Here is a tiny trained network, its code and every weight. The questions are about switching its units off for an input and a class, where a switched-off unit gives its printed mean instead of its output.

import numpy as np


def w(rows, s, z=0):
    codes = np.array(rows[::2]) - 128.0
    scale = np.full(codes.shape[1], s)
    scale[-1] = z or s
    return codes * scale


def norm(h):
    return h / np.sqrt((h * h).mean(-1, keepdims=True) + 1e-5)


def f(y):
    return np.maximum(y, 0)


def log_softmax(a):
    a = a - a.max(-1, keepdims=True)
    return a - np.log(np.exp(a).sum(-1, keepdims=True))


def net(x, mask):
    res = np.array(x, float).reshape(1, 5) / 4 @ E
    u = 0
    for l in range(4):
        y = f(norm(res) @ A[l][:, :-1].T + A[l][:, -1])
        res = res + np.where(mask[u : u + 7], y, B[l][:, -1]) @ B[l][:, :-1]
        u += 7
    return log_softmax(norm(res)[-1] @ U[:, :-1].T + U[:, -1])


A, B = {}, {}
E = w([
[173,195,125,161,174],'x0',
[178,66,159,254,101],'x1',
[137,127,124,126,128],'x2',
[150,179,188,87,69],'x3',
[147,106,171,101,163],'x4',
],0.0079)
A[0] = w([
[74,89,44,155,213,5],'L0N1',
[112,83,191,90,178,81],'L0N2',
[67,168,10,176,57,41],'L0N3',
[144,182,104,169,180,5],'L0N4',
[88,142,89,58,179,62],'L0N5',
[141,153,148,144,178,6],'L0N6',
[131,81,194,107,235,39],'L0N7',
],0.012,0.0028)
B[0] = w([
[60,158,71,204,9,254],'L0N1',
[215,105,126,75,149,183],'L0N2',
[247,116,108,77,152,230],'L0N3',
[154,165,151,166,195,187],'L0N4',
[59,149,116,106,167,255],'L0N5',
[139,148,154,137,174,155],'L0N6',
[206,151,37,143,90,198],'L0N7',
],0.015,0.006)
A[1] = w([
[150,47,160,195,127,69],'L1N1',
[98,10,95,100,104,80],'L1N2',
[116,131,180,122,121,38],'L1N3',
[154,147,218,83,67,7],'L1N4',
[133,133,103,133,125,5],'L1N5',
[117,57,111,62,62,75],'L1N6',
[171,117,139,180,130,86],'L1N7',
],0.012,0.0017)
B[1] = w([
[76,27,76,73,152,234],'L1N1',
[162,208,150,242,197,210],'L1N2',
[99,143,128,133,89,141],'L1N3',
[112,176,145,102,17,204],'L1N4',
[166,126,150,117,114,162],'L1N5',
[193,218,166,190,252,246],'L1N6',
[50,72,100,45,172,253],'L1N7',
],0.011,0.0039)
A[2] = w([
[105,132,166,156,99,1],'L2N1',
[239,145,44,106,94,144],'L2N2',
[93,36,198,213,116,35],'L2N3',
[127,187,213,246,207,74],'L2N4',
[134,102,115,150,148,149],'L2N5',
[146,184,215,77,69,155],'L2N6',
[174,2,178,160,134,131],'L2N7',
],0.012,0.00097)
B[2] = w([
[104,122,135,99,92,132],'L2N1',
[168,45,249,61,98,255],'L2N2',
[93,195,91,59,138,153],'L2N3',
[176,183,128,234,247,193],'L2N4',
[88,161,120,131,116,161],'L2N5',
[107,94,118,241,86,180],'L2N6',
[130,156,92,39,153,176],'L2N7',
],0.013,0.0088)
A[3] = w([
[28,142,88,56,147,82],'L3N1',
[16,123,143,59,168,79],'L3N2',
[97,85,94,240,9,84],'L3N3',
[99,62,96,135,162,3],'L3N4',
[189,118,146,69,111,10],'L3N5',
[160,119,26,153,126,42],'L3N6',
[104,125,60,149,130,146],'L3N7',
],0.012,0.0015)
B[3] = w([
[94,128,21,83,116,255],'L3N1',
[6,175,79,106,183,225],'L3N2',
[70,95,129,226,23,242],'L3N3',
[109,213,152,75,80,159],'L3N4',
[135,8,148,83,122,225],'L3N5',
[154,125,195,163,53,201],'L3N6',
[114,138,214,91,87,196],'L3N7',
],0.012,0.0058)
U = w([
[24,163,59,51,155,174],'0',
[73,113,147,200,10,87],'1',
[169,76,171,66,133,191],'2',
[151,184,150,182,227,5],'3',
],0.011,0.0017)

Each question gives the input, the list of numbers given to net, and the class t.
The units are the neurons (one row each of A and B). Each row of codes is followed by its name. A weight is (code - 128) times the scale printed after its matrix; where a second scale follows, it is the last column's (A, B and U).
mask holds one flag per neuron, layer by layer. A switched-off neuron (its flag False) gives its mean, the last column of its row in B, instead of its output. The means were averaged over made-up inputs and are rounded, as every weight is.
A unit's drop is (log p(t) with every unit on - log p(t) with that unit switched off) / (log p(t) with every unit on - log p(t) with every unit switched off).
The circuit of an input: a set's keep is (log p(t) with only the set's units on - log p(t) with every unit switched off) / (log p(t) with every unit on - log p(t) with every unit switched off). Starting from the 12 units with the biggest drops (on a tie, the unit counted first), units are removed one at a time, each time the one whose removal leaves the highest keep (on an exact tie, the one counted first), for as long as the keep stays at least 0.8.
units of the circuit, in order: the units of the circuit, biggest drop first
k most important neurons of layer l: the k neurons of layer l with the biggest drops, biggest first
drop when u is switched off: that unit's drop, to one decimal
input [-2,5,1,-4,3], class 0: most important neuron of layer 0 -> (L0N3)
input [-7,6,-6,-2,3], class 3: units of the circuit, in order -> (L1N2; L2N4)
input [5,1,-2,-1,-4], class 3: 2 most important neurons of layer 0 -> (L0N4; L0N7)
input [-8,8,5,-5,-5], class 0: units of the circuit, in order -> (L2N3; L2N7)
input [4,-6,2,-7,5], class 1: 2 most important neurons of layer 2 -> (L2N7; L2N3)
input [-5,-4,0,5,-3], class 1: units of the circuit, in order -> (L2N6; L1N7)
input [3,3,-6,0,-3], class 0: 2 most important neurons of layer 0 -> (L0N5; L0N7)
input [8,8,-8,0,8], class 0: 3 most important neurons of layer 1 -> (L1N7; L1N1; L1N6)
input [-6,2,-7,6,-8], class 2: 2 most important neurons of layer 0 -> (L0N3; L0N1)
input [7,7,0,-5,-1], class 0: 2 most important neurons of layer 1 -> (L1N1; L1N7)
input [-8,2,-3,-2,-8], class 2: 2 most important neurons of layer 0 -> (L0N3; L0N5)
input [-7,-5,2,-8,-8], class 1: 2 most important neurons of layer 0 -> (L0N1; L0N2)
input [-8,1,0,5,6], class 3: 2 most important neurons of layer 0 -> (L0N3; L0N4)
input [0,-2,-8,3,-6], class 2: units of the circuit, in order -> (L0N3)
input [2,-2,-2,3,2], class 1: 2 most important neurons of layer 0 -> (L0N3; L0N7)
input [6,-6,-2,4,8], class 2: 2 most important neurons of layer 0 -> (L0N7; L0N2)
input [-5,-2,4,-7,5], class 1: 2 most important neurons of layer 0 -> (L0N1; L0N7)
input [6,2,-4,-7,7], class 1: drop when L1N6 is switched off -> 0.3
input [-4,5,-7,5,0], class 0: drop when L1N1 is switched off -> 1.0
input [4,5,-3,0,4], class 0: most important neuron of layer 1 -> (L1N7)
input [7,-1,1,-4,-4], class 3: drop when L0N4 is switched off -> 3.0
input [-4,8,5,-1,1], class 0: drop when L1N1 is switched off -> 0.1
